Below is a small trained network, with its code and all its weights. Each question gives an input and a target symbol and asks what happens when units are switched off, that is, made to give their printed mean instead of their output.

import numpy as np


def w(rows, s, z=0):
    codes = np.array(rows[::2]) - 128.0
    scale = np.full(codes.shape[1], s)
    scale[-1] = z or s
    return codes * scale


def f(y):
    return np.maximum(y, 0)


def softmax(a):
    e = np.exp(a - a.max(-1, keepdims=True))
    return e / e.sum(-1, keepdims=True)


def log_softmax(a):
    a = a - a.max(-1, keepdims=True)
    return a - np.log(np.exp(a).sum(-1, keepdims=True))


def net(x, mask):
    ids = ['γδεηψω'.index(c) for c in x.split()]
    T = len(ids)
    res = E[ids] + P[:T]
    q, k, v = (res @ M[0].T for M in (Q, K, V))
    z = softmax(np.where(np.tri(T) > 0, q @ k.T / 4**0.5, -1e9)) @ v
    res = res + np.where(mask[0], z, O[0][:, -1]) @ O[0][:, :-1]
    y = f(res @ A[0][:, :-1].T + A[0][:, -1])
    res = res + np.where(mask[1:9], y, B[0][:, -1]) @ B[0][:, :-1]
    return log_softmax(res[-1] @ U[:, :-1].T + U[:, -1])


Q, K, V, O, A, B = {}, {}, {}, {}, {}, {}
E = w([
[98,201,118,153,84,161],'γ',
[116,86,62,86,205,152],'δ',
[166,137,193,154,181,181],'ε',
[184,148,74,90,153,108],'η',
[153,120,104,250,223,88],'ψ',
[76,119,232,173,103,144],'ω',
],0.018)
P = w([
[155,197,90,5,136,81],'0',
[33,155,84,129,123,187],'1',
[136,154,121,33,146,79],'2',
[127,98,125,136,108,206],'3',
[116,125,148,69,140,79],'4',
[180,89,143,141,112,211],'5',
[112,110,161,98,124,76],'6',
[211,86,165,145,117,208],'7',
[116,103,167,111,115,74],'8',
],0.012)
Q[0] = w([
[143,201,31,234,74,220],'h1',
[184,147,139,81,60,140],'h1',
[183,53,207,109,176,152],'h1',
[117,115,155,38,115,255],'h1',
],0.0072)
K[0] = w([
[114,247,105,105,93,118],'h1',
[124,152,124,110,95,171],'h1',
[102,51,138,106,112,98],'h1',
[88,130,136,45,141,133],'h1',
],0.014)
V[0] = w([
[161,54,112,137,254,251],'h1',
[103,137,81,226,175,24],'h1',
[32,180,198,113,101,184],'h1',
[78,9,95,4,125,118],'h1',
],0.0062)
O[0] = w([
[168,226,114,188,126,129,254],'h1',
[43,185,53,2,198,128,132],'h1',
[173,25,89,157,56,120,73],'h1',
[146,104,38,176,170,53,196],'h1',
],0.0071,0.0032)
A[0] = w([
[170,128,158,32,60,2,74],'n1',
[101,101,195,176,24,186,109],'n2',
[166,62,200,198,128,223,128],'n3',
[173,80,45,159,139,164,147],'n4',
[96,171,176,254,148,152,66],'n5',
[108,75,108,101,152,173,254],'n6',
[188,224,22,128,3,47,162],'n7',
[233,200,110,87,175,122,118],'n8',
],0.008,0.0038)
B[0] = w([
[81,81,240,76,94,70,167],'n1',
[222,168,110,142,224,89,199],'n2',
[72,136,52,101,90,135,217],'n3',
[83,187,164,207,45,98,193],'n4',
[101,64,67,106,68,139,196],'n5',
[130,166,110,254,123,115,186],'n6',
[60,53,70,113,135,211,206],'n7',
[163,71,137,97,153,125,255],'n8',
],0.0081,0.0082)
U = w([
[3,124,95,134,82,217,217],'γ',
[140,135,48,138,143,142,75],'δ',
[221,121,162,161,186,193,153],'ε',
[89,95,116,97,141,104,5],'η',
[124,214,131,88,143,125,19],'ψ',
[106,145,170,130,110,60,162],'ω',
],0.012,0.0026)

Each question gives the input, a string of symbols that net reads in full, and the target symbol t.
The units are the heads (4 rows each of Q, K, V and O) and the neurons (one row each of A and B). Each row of codes is followed by its name. A weight is (code - 128) times the scale printed after its matrix; where a second scale follows, it is the last column's (O, A, B and U).
mask holds one flag per unit, heads first, then neurons. A switched-off unit (its flag False) gives its mean, the last column of its rows in O or B, instead of its output. The means were averaged over made-up inputs and are rounded, as every weight is.
A unit's drop is (log p(t) with every unit on - log p(t) with that unit switched off) / (log p(t) with every unit on - log p(t) with every unit switched off).
The circuit of an input: a set's keep is (log p(t) with only the set's units on - log p(t) with every unit switched off) / (log p(t) with every unit on - log p(t) with every unit switched off). Starting from all 9 units, units are removed one at a time, each time the one whose removal leaves the highest keep (on an exact tie, the one counted first), for as long as the keep stays at least 0.8.
circuit, biggest first: the units of the circuit, biggest drop first
top k neurons: the k neurons with the biggest drops, biggest first
drop when u is switched off: that unit's drop, to one decimal
input ε ψ ω δ γ η δ ψ, target δ: circuit, biggest first -> (n3)
input ψ δ ω δ ε γ ω γ, target δ: circuit, biggest first -> (n2; n3; h1; n5)
input η γ δ ψ, target γ: top 2 neurons -> (n2; n5)
input δ ω γ η, target γ: top 2 neurons -> (n2; n4)
input ω ψ ψ η η, target η: circuit, biggest first -> (n1; n7)
input ω ε ω γ ω ω ψ ψ, target δ: top 3 neurons -> (n5; n7; n1)
input ε ω δ η, target γ: top 3 neurons -> (n7; n2; n4)
input ψ δ ε δ ψ η ψ ψ η, target ψ: top 2 neurons -> (n5; n3)
input δ δ δ η η ε, target γ: top 4 neurons -> (n3; n5; n2; n4)
input ω ψ ψ ψ η ε, target γ: top 2 neurons -> (n3; n8)
input η δ γ γ, target δ: top 2 neurons -> (n2; n7)
input ψ γ δ δ ε η δ ε, target δ: top 2 neurons -> (n3; n5)
input δ ψ ψ, target ψ: drop when h1 is switched off -> 1.0
input δ ψ η ε ω γ γ ε, target δ: drop when h1 is switched off -> 0.1
input γ γ ω η γ δ, target γ: drop when n2 is switched off -> 0.3
input γ ψ ψ ω ψ γ ω δ, target γ: top neuron -> (n4)
